[[  0 -46  58  39   1  -5  16  -3   9 -24]
 [  9  33  25 -12  42  23   5   5   2  27]
 [  4 -30 -19   3   7  25   0  11 -25  25]
 [  1 -29  35   8  -6  13  25   7  -8 -28]
 [ 10 -37  22  -2 -37  55 -31  16  33  41]
 [  6 -32 -37   2 -25  35  -9  28  18 -63]]
:
[[-24   0 -46  58  39   1  -5  16  -3   9]
 [ 27   9  33  25 -12  42  23   5   5   2]
 [ 25   4 -30 -19   3   7  25   0  11 -25]
 [-28   1 -29  35   8  -6  13  25   7  -8]
 [ 41  10 -37  22  -2 -37  55 -31  16  33]
 [-63   6 -32 -37   2 -25  35  -9  28  18]]

[[ 57  -5 -33  79 -37  78  25 -25  14  -9]
 [-14  -8 -20   6 -42 -60  44 -26 -43   2]]
:
[[ -9  57  -5 -33  79 -37  78  25 -25  14]
 [  2 -14  -8 -20   6 -42 -60  44 -26 -43]]

[[ 10 -27 -52  -5]
 [ -2 -20 -63  -2]
 [  4 -24 -58  -4]
 [ 17 -27 -45  -5]
 [ 13 -27 -48  -5]]
:
[[ -5  10 -27 -52]
 [ -2  -2 -20 -63]
 [ -4   4 -24 -58]
 [ -5  17 -27 -45]
 [ -5  13 -27 -48]]

[[ 45  11  20  27  30  18  32  -4 -12 -21  16  -2 -38]
 [-56 -14 -22 -27 -35 -14 -32  -1   6  16 -13  -4  34]
 [-14   1  -2 -16  -8 -30 -17  17  33  29 -21  11  27]
 [ 16  18  17   3  15 -37   6  26  36  17 -24  21  -5]
 [-49 -20 -26 -27 -34   9 -32 -16 -14   0   4 -17  29]
 [  4  12   8 -10   5 -73 -10  33  71  38 -36  23  16]]
:
[[-38  45  11  20  27  30  18  32  -4 -12 -21  16  -2]
 [ 34 -56 -14 -22 -27 -35 -14 -32  -1   6  16 -13  -4]
 [ 27 -14   1  -2 -16  -8 -30 -17  17  33  29 -21  11]
 [ -5  16  18  17   3  15 -37   6  26  36  17 -24  21]
 [ 29 -49 -20 -26 -27 -34   9 -32 -16 -14   0   4 -17]
 [ 16   4  12   8 -10   5 -73 -10  33  71  38 -36  23]]

[[ 32  -7 -24   4  12]
 [ -1  58  -3 -52 -16]
 [ 12   7 -12 -11   0]
 [  1  32  -5 -33 -12]
 [  1 -49   2  46  16]
 [-64   3  36   2 -11]
 [-54   3  33   2 -10]]
:
[[ 12  32  -7 -24   4]
 [-16  -1  58  -3 -52]
 [  0  12   7 -12 -11]
 [-12   1  32  -5 -33]
 [ 16   1 -49   2  46]
 [-11 -64   3  36   2]
 [-10 -54   3  33   2]]

[[ -5  56  -3 -49 -13 -16   0 -52]
 [-11  49   6 -42 -16 -18  -9 -45]
 [ 49   0 -68   0  27  27  69  -2]
 [-12  69   5 -60 -20 -23  -8 -65]
 [-32  -5  44   5 -17 -16 -44   6]
 [  5 -59   3  51  14  17   0  55]
 [ 13 -22 -14  19  12  13  15  20]
 [ 15 -21 -16  18  12  13  17  19]]
:
[[-52  -5  56  -3 -49 -13 -16   0]
 [-45 -11  49   6 -42 -16 -18  -9]
 [ -2  49   0 -68   0  27  27  69]
 [-65 -12  69   5 -60 -20 -23  -8]
 [  6 -32  -5  44   5 -17 -16 -44]
 [ 55   5 -59   3  51  14  17   0]
 [ 20  13 -22 -14  19  12  13  15]
 [ 19  15 -21 -16  18  12  13  17]]

[[ -3  23  23]
 [  5  46  44]
 [ 16  29  20]
 [-15 -39 -39]
 [ -8  13  20]
 [ 34  13   0]
 [-38  -6   8]
 [-14 -84 -82]
 [-46  -3   7]]
:
[[ 23  -3  23]
 [ 44   5  46]
 [ 20  16  29]
 [-39 -15 -39]
 [ 20  -8  13]
 [  0  34  13]
 [  8 -38  -6]
 [-82 -14 -84]
 [  7 -46  -3]]
---
[[-45 -75  86 -14  52   1]
 [ 79 -28 -28  43 -17 -48]
 [ 83  26  70  40  59  19]]
:
[[ 83  26  70  40  59  19]
 [ 79 -28 -28  43 -17 -48]
 [-45 -75  86 -14  52   1]]

[[ -3  -1 -41   6 -76 -15 -41  45  -1  -2  -2  -8  -5]
 [-14  30 -14  18 -15   2 -10  15 -17 -15 -15 -11 -11]
 [-16  20 -22  14 -27  -3 -20  14 -19 -18 -18 -14 -13]
 [-43  51  -5  18  -4   9  -1   4 -65 -51 -49 -13 -18]]
:
[[-43  51  -5  18  -4   9  -1   4 -65 -51 -49 -13 -18]
 [-16  20 -22  14 -27  -3 -20  14 -19 -18 -18 -14 -13]
 [-14  30 -14  18 -15   2 -10  15 -17 -15 -15 -11 -11]
 [ -3  -1 -41   6 -76 -15 -41  45  -1  -2  -2  -8  -5]]

[[-86  56]
 [ 50 -11]
 [-69 -39]
 [-10 -38]]
:
[[-10 -38]
 [-69 -39]
 [ 50 -11]
 [-86  56]]

[[ 28  36  34 -29   6   8 -89  17  45  -3  40  10]
 [ 28  60  25 -43  17  24 -41  29  41 -46  67  11]
 [ 23  53  32 -22  18  35 -42  17  31 -82  60  35]
 [ 38  57  26 -46   5  -9 -43  45  34  -7  57  13]]
:
[[ 38  57  26 -46   5  -9 -43  45  34  -7  57  13]
 [ 23  53  32 -22  18  35 -42  17  31 -82  60  35]
 [ 28  60  25 -43  17  24 -41  29  41 -46  67  11]
 [ 28  36  34 -29   6   8 -89  17  45  -3  40  10]]

[[ 64  55 -25]
 [-33 -43  -3]]
:
[[-33 -43  -3]
 [ 64  55 -25]]

[[  5  25 -60 -54  -8  33   1]
 [-75 -22  62   5 -23  63  39]]
:
[[-75 -22  62   5 -23  63  39]
 [  5  25 -60 -54  -8  33   1]]

[[-45  39]
 [-54 -16]
 [-18 -45]
 [-29  62]
 [-48 -44]
 [ 44 -64]
 [ 45  40]
 [  0  47]
 [  2  61]
 [-40  71]
 [ 48  42]]
:
[[ 48  42]
 [-40  71]
 [  2  61]
 [  0  47]
 [ 45  40]
 [ 44 -64]
 [-48 -44]
 [-29  62]
 [-18 -45]
 [-54 -16]
 [-45  39]]
---
[[ 38  35   3 -57   9  -3  35  31  -3  26  27]
 [-38 -31  28 -10 -38 -42  55 -43  29 -27  10]
 [ 26 -19  19  17 -42 -16 -56   4  14  -8  54]
 [ 24 -29  20   6 -39 -17 -53   1   7  -8  46]
 [ 19  28 -78  59   9  26  -4 -28  34  -7 -42]
 [-50   6 -32 -14 -35  -2  49 -81  -2 -34   7]]
:
[[ 27  26  -3  31  35  -3   9 -57   3  35  38]
 [ 10 -27  29 -43  55 -42 -38 -10  28 -31 -38]
 [ 54  -8  14   4 -56 -16 -42  17  19 -19  26]
 [ 46  -8   7   1 -53 -17 -39   6  20 -29  24]
 [-42  -7  34 -28  -4  26   9  59 -78  28  19]
 [  7 -34  -2 -81  49  -2 -35 -14 -32   6 -50]]

[[ 43  56  19  48   5 -60]
 [ 26  56  49  81  34 -27]
 [ 44  42  -5  36 -33 -53]]
:
[[-60   5  48  19  56  43]
 [-27  34  81  49  56  26]
 [-53 -33  36  -5  42  44]]

[[  1 -32  32  26  12]
 [ 32 -33  51  31  18]
 [ 20 -18  31  17  10]
 [-11  25  20 -18  79]
 [ -3  -1   2   3   3]
 [-23  12  18  -5  55]
 [ 11 -13 -26   1 -32]
 [ -1   4   1  -8  -3]
 [ -2   2   0  -5  -1]
 [-27   3  10 -14  51]
 [ -1   3   0  -1   0]]
:
[[ 12  26  32 -32   1]
 [ 18  31  51 -33  32]
 [ 10  17  31 -18  20]
 [ 79 -18  20  25 -11]
 [  3   3   2  -1  -3]
 [ 55  -5  18  12 -23]
 [-32   1 -26 -13  11]
 [ -3  -8   1   4  -1]
 [ -1  -5   0   2  -2]
 [ 51 -14  10   3 -27]
 [  0  -1   0   3  -1]]

[[ 55 -49  48  42 -11 -18 -23 -28  56 -38]
 [ 10 -18  20  21   3  -9 -11 -19  14   6]
 [ 18 -27  19  24 -44 -38 -39 -21  22  48]
 [  3 -13  11  11 -11 -14 -16 -11   9  34]
 [-54  34 -44 -32  27  37  21  18 -48  64]]
:
[[-38  56 -28 -23 -18 -11  42  48 -49  55]
 [  6  14 -19 -11  -9   3  21  20 -18  10]
 [ 48  22 -21 -39 -38 -44  24  19 -27  18]
 [ 34   9 -11 -16 -14 -11  11  11 -13   3]
 [ 64 -48  18  21  37  27 -32 -44  34 -54]]

[[-12 -35  31  27  11  -7 -18  -2   8  -1  19   2]
 [-30  -2   9 -12  54  19  23  39 -15 -28  -6 -27]
 [ 34  37 -22 -32  -4  50  16 -23 -39   0  -6  -6]
 [ 10   2 -14   1 -22 -17   1   0  13  11 -15   3]
 [-56 -13  13 -25  65   7  39  73 -24 -28 -23 -52]]
:
[[  2  19  -1   8  -2 -18  -7  11  27  31 -35 -12]
 [-27  -6 -28 -15  39  23  19  54 -12   9  -2 -30]
 [ -6  -6   0 -39 -23  16  50  -4 -32 -22  37  34]
 [  3 -15  11  13   0   1 -17 -22   1 -14   2  10]
 [-52 -23 -28 -24  73  39   7  65 -25  13 -13 -56]]

[[-83 -27 -58 -44 -21]
 [ 60  68  -2  58  10]
 [ 61 -26  72  19  28]
 [-44  22 -72 -15 -24]]
:
[[-21 -44 -58 -27 -83]
 [ 10  58  -2  68  60]
 [ 28  19  72 -26  61]
 [-24 -15 -72  22 -44]]
